Below is a small trained network, with its code and all its weights. Each question gives an input and a class and asks what happens when units are switched off, that is, made to give their printed mean instead of their output.

import numpy as np


def w(rows, s, z=0):
    codes = np.array(rows[::2]) - 128.0
    scale = np.full(codes.shape[1], s)
    scale[-1] = z or s
    return codes * scale


def f(y):
    return np.maximum(y, 0)


def log_softmax(a):
    a = a - a.max(-1, keepdims=True)
    return a - np.log(np.exp(a).sum(-1, keepdims=True))


def net(x, mask):
    res = np.array(x, float).reshape(1, 7) / 4 @ E
    y = f(res @ A[0][:, :-1].T + A[0][:, -1])
    res = res + np.where(mask, y, B[0][:, -1]) @ B[0][:, :-1]
    return log_softmax(res[-1] @ U[:, :-1].T + U[:, -1])


A, B = {}, {}
E = w([
[94,120,193,90],'x0',
[255,214,59,131],'x1',
[120,193,193,99],'x2',
[146,81,179,239],'x3',
[14,216,97,191],'x4',
[94,91,213,67],'x5',
[180,156,212,199],'x6',
],0.0074)
A[0] = w([
[137,44,193,71,65],'n0',
[94,66,63,189,164],'n1',
[176,187,109,120,49],'n2',
[132,50,96,157,87],'n3',
[159,194,61,130,149],'n4',
[108,95,168,142,28],'n5',
[217,163,115,178,37],'n6',
[153,79,139,63,111],'n7',
[140,124,127,120,87],'n8',
[252,84,100,127,59],'n9',
[209,122,46,75,85],'n10',
[170,180,93,55,2],'n11',
[138,149,112,144,75],'n12',
[119,108,79,105,7],'n13',
[82,29,167,96,206],'n14',
[160,155,84,79,131],'n15',
[69,133,57,154,146],'n16',
[137,152,108,116,86],'n17',
[176,126,117,155,25],'n18',
[180,93,103,166,225],'n19',
[172,208,186,171,166],'n20',
[145,163,140,154,99],'n21',
[75,161,146,147,218],'n22',
],0.011,0.0073)
B[0] = w([
[134,75,171,143,196],'n0',
[26,140,56,110,209],'n1',
[202,187,181,161,174],'n2',
[162,118,115,163,163],'n3',
[37,134,220,106,231],'n4',
[131,70,169,110,145],'n5',
[231,66,135,123,194],'n6',
[111,95,146,125,185],'n7',
[135,108,125,136,130],'n8',
[203,20,110,120,213],'n9',
[132,59,160,45,220],'n10',
[151,179,86,22,171],'n11',
[171,142,118,143,142],'n12',
[122,110,100,100,136],'n13',
[4,62,166,138,254],'n14',
[199,147,220,62,197],'n15',
[91,177,76,163,197],'n16',
[139,159,151,141,144],'n17',
[171,128,115,112,146],'n18',
[117,1,113,153,233],'n19',
[182,102,67,199,226],'n20',
[176,128,122,152,154],'n21',
[79,94,151,218,216],'n22',
],0.0078,0.0094)
U = w([
[208,110,119,94,60],'0',
[173,158,189,166,241],'1',
[177,208,57,116,3],'2',
[90,125,217,92,115],'3',
[96,252,140,39,130],'4',
[121,148,47,221,167],'5',
],0.011,0.013)

Each question gives the input, the list of numbers given to net, and the class t.
The units are the neurons (one row each of A and B). Each row of codes is followed by its name. A weight is (code - 128) times the scale printed after its matrix; where a second scale follows, it is the last column's (A, B and U).
mask holds one flag per neuron, in row order. A switched-off neuron (its flag False) gives its mean, the last column of its row in B, instead of its output. The means were averaged over made-up inputs and are rounded, as every weight is.
A unit's drop is (log p(t) with every unit on - log p(t) with that unit switched off) / (log p(t) with every unit on - log p(t) with every unit switched off).
The circuit of an input: a set's keep is (log p(t) with only the set's units on - log p(t) with every unit switched off) / (log p(t) with every unit on - log p(t) with every unit switched off). Starting from the 12 units with the biggest drops (on a tie, the unit counted first), units are removed one at a time, each time the one whose removal leaves the highest keep (on an exact tie, the one counted first), for as long as the keep stays at least 0.8.
circuit, biggest first: the units of the circuit, biggest drop first
most important unit: the unit with the biggest drop
k most important neurons: the k neurons with the biggest drops, biggest first
drop when u is switched off: that unit's drop, to one decimal
input [-4,-1,3,8,-6,1,-7], class 5: circuit, biggest first : (n15)
input [2,1,0,-1,6,0,8], class 5: circuit, biggest first : (n20; n15)
input [0,5,6,-6,-4,5,-4], class 4: circuit, biggest first : (n11; n19)
input [-2,3,1,-8,3,-8,3], class 4: circuit, biggest first : (n4; n11)
input [3,7,-2,-8,0,2,2], class 4: circuit, biggest first : (n11; n19)
input [2,-3,0,-4,6,3,-3], class 5: circuit, biggest first : (n4; n10)
input [-7,6,7,-7,1,-6,8], class 0: 2 most important neurons : (n6; n11)
input [-3,8,2,-5,-3,5,-8], class 4: 2 most important neurons : (n11; n4)
input [-6,4,-5,4,-2,6,8], class 0: 2 most important neurons : (n9; n6)
input [7,-5,-6,4,4,0,-7], class 5: drop when n15 is switched off : 0.2
input [-7,6,6,1,-2,2,-1], class 0: drop when n4 is switched off : -0.1
input [-7,1,6,-6,3,4,-4], class 4: drop when n17 is switched off : 0.0
input [7,-8,-6,-5,8,-2,-8], class 5: drop when n16 is switched off : 0.2
input [1,-6,8,-2,7,-4,-2], class 5: most important unit : n22
